Below is a small trained network, with its code and all its weights. Each question gives an input and a class and asks what happens when units are switched off, that is, made to give their printed mean instead of their output.

import numpy as np


def w(rows, s, z=0):
    codes = np.array(rows[::2]) - 128.0
    scale = np.full(codes.shape[1], s)
    scale[-1] = z or s
    return codes * scale


def norm(h):
    return h / np.sqrt((h * h).mean(-1, keepdims=True) + 1e-5)


def f(y):
    return np.maximum(y, 0)


def log_softmax(a):
    a = a - a.max(-1, keepdims=True)
    return a - np.log(np.exp(a).sum(-1, keepdims=True))


def net(x, mask):
    res = np.array(x, float).reshape(1, 5) / 4 @ E
    u = 0
    for l in range(3):
        y = f(norm(res) @ A[l][:, :-1].T + A[l][:, -1])
        res = res + np.where(mask[u : u + 6], y, B[l][:, -1]) @ B[l][:, :-1]
        u += 6
    return log_softmax(norm(res)[-1] @ U[:, :-1].T + U[:, -1])


A, B = {}, {}
E = w([
[125,176,131,157,114,253,182,109,138],'x0',
[154,159,171,151,108,130,112,180,69],'x1',
[183,168,143,181,62,100,157,188,144],'x2',
[120,162,116,95,51,132,150,81,106],'x3',
[120,198,96,130,199,71,51,131,189],'x4',
],0.0051)
A[0] = w([
[115,118,142,145,155,120,103,89,102,104],'0.n0',
[144,164,113,129,97,178,165,102,152,54],'0.n1',
[139,50,155,115,93,131,138,103,110,2],'0.n2',
[166,132,145,158,69,144,149,141,109,245],'0.n3',
[116,2,123,126,112,116,108,114,139,153],'0.n4',
[147,115,126,152,134,131,95,182,152,142],'0.n5',
],0.0089,0.002)
B[0] = w([
[173,143,138,97,120,155,140,92,73,173],'0.n0',
[91,33,107,134,135,124,128,43,137,216],'0.n1',
[111,63,68,204,96,136,69,84,117,201],'0.n2',
[107,81,134,137,187,127,152,189,108,253],'0.n3',
[88,111,116,254,58,103,103,110,177,243],'0.n4',
[223,138,199,113,166,113,126,99,123,189],'0.n5',
],0.0067,0.005)
A[1] = w([
[57,61,157,160,156,153,177,60,127,99],'1.n0',
[97,193,99,130,145,192,56,92,217,81],'1.n1',
[16,85,51,150,202,188,152,113,202,148],'1.n2',
[48,175,73,42,69,72,159,28,173,12],'1.n3',
[72,166,100,158,101,253,247,153,149,7],'1.n4',
[86,108,143,20,200,150,25,165,92,66],'1.n5',
],0.0051,0.002)
B[1] = w([
[127,98,137,125,87,111,10,95,111,242],'1.n0',
[150,66,129,186,164,158,254,176,72,187],'1.n1',
[154,29,117,148,122,116,74,116,72,253],'1.n2',
[179,135,76,3,170,149,154,164,98,188],'1.n3',
[77,73,129,251,46,118,39,56,97,185],'1.n4',
[146,196,183,164,98,201,127,128,127,171],'1.n5',
],0.0062,0.0053)
A[2] = w([
[72,111,152,166,70,62,138,173,139,115],'2.n0',
[148,133,88,234,140,79,85,102,227,252],'2.n1',
[131,170,103,26,169,149,75,89,92,130],'2.n2',
[123,96,110,173,18,159,206,158,84,139],'2.n3',
[161,138,194,97,70,2,153,201,82,162],'2.n4',
[93,132,100,110,105,20,145,141,169,91],'2.n5',
],0.0058,0.0032)
B[2] = w([
[192,168,159,80,161,200,161,68,117,179],'2.n0',
[115,220,208,80,41,153,63,49,88,254],'2.n1',
[207,172,190,71,50,239,211,223,108,171],'2.n2',
[64,66,60,141,85,116,92,74,95,207],'2.n3',
[2,114,28,151,185,92,176,134,238,189],'2.n4',
[152,208,191,168,99,122,78,126,158,148],'2.n5',
],0.0051,0.0067)
U = w([
[130,121,157,187,228,111,191,208,164,138],'0',
[105,244,160,139,122,44,63,91,221,135],'1',
[122,199,67,25,62,117,175,199,178,99],'2',
[88,38,131,189,49,151,59,52,86,166],'3',
[26,79,51,155,134,101,220,195,140,85],'4',
[178,72,33,36,161,177,176,108,104,94],'5',
[81,139,139,100,124,165,182,128,185,2],'6',
[225,231,208,91,181,216,140,148,106,134],'7',
],0.011,0.0077)

Each question gives the input, the list of numbers given to net, and the class t.
The units are the neurons (one row each of A and B). Each row of codes is followed by its name. A weight is (code - 128) times the scale printed after its matrix; where a second scale follows, it is the last column's (A, B and U).
mask holds one flag per neuron, layer by layer. A switched-off neuron (its flag False) gives its mean, the last column of its row in B, instead of its output. The means were averaged over made-up inputs and are rounded, as every weight is.
A unit's drop is (log p(t) with every unit on - log p(t) with that unit switched off) / (log p(t) with every unit on - log p(t) with every unit switched off).
The circuit of an input: a set's keep is (log p(t) with only the set's units on - log p(t) with every unit switched off) / (log p(t) with every unit on - log p(t) with every unit switched off). Starting from the 12 units with the biggest drops (on a tie, the unit counted first), units are removed one at a time, each time the one whose removal leaves the highest keep (on an exact tie, the one counted first), for as long as the keep stays at least 0.8.
units of the circuit, in order: the units of the circuit, biggest drop first
top k neurons: the k neurons with the biggest drops, biggest first
top k neurons in layer l: the k neurons of layer l with the biggest drops, biggest first
drop of u: that unit's drop, to one decimal
input [2,-2,4,3,4], class 5: units of the circuit, in order	[0.n4; 1.n3; 0.n2; 0.n1]
input [-1,6,7,-3,-4], class 4: top 2 neurons	[2.n4; 2.n3]
input [-8,4,7,-3,0], class 0: units of the circuit, in order	[1.n0; 2.n4; 0.n5]
input [-2,-7,-1,-5,7], class 1: top 2 neurons in layer 1	[1.n4; 1.n0]
input [-7,-3,0,4,7], class 2: top 3 neurons	[1.n3; 2.n2; 0.n4]
input [-2,4,0,3,3], class 1: top 3 neurons	[1.n3; 2.n4; 1.n1]
input [0,-1,4,-8,0], class 1: top neuron in layer 0	[0.n3]
input [-7,3,5,7,0], class 4: top 2 neurons	[2.n4; 0.n4]
input [8,3,6,-3,8], class 7: top 2 neurons in layer 0	[0.n5; 0.n4]
input [-3,3,5,4,2], class 1: top 2 neurons in layer 1	[1.n1; 1.n3]
input [2,-6,-3,-2,5], class 5: top 3 neurons	[0.n3; 1.n3; 0.n4]
input [3,-2,-5,-1,3], class 5: top 2 neurons	[0.n3; 0.n4]
input [-4,-5,0,-1,1], class 1: top 3 neurons in layer 0	[0.n1; 0.n2; 0.n3]
input [-3,6,0,8,-2], class 4: top neuron	[2.n4]
input [-6,2,0,4,4], class 2: top 3 neurons	[0.n4; 0.n3; 2.n2]
input [2,-2,0,6,7], class 5: top 2 neurons	[1.n3; 1.n1]
input [7,5,7,-6,6], class 7: drop of 0.n4	0.1
input [4,-5,5,-5,6], class 7: drop of 1.n1	0.1
input [-8,5,-3,7,1], class 1: drop of 1.n3	-0.5
input [-1,-1,-8,5,4], class 7: top neuron in layer 1	[1.n5]
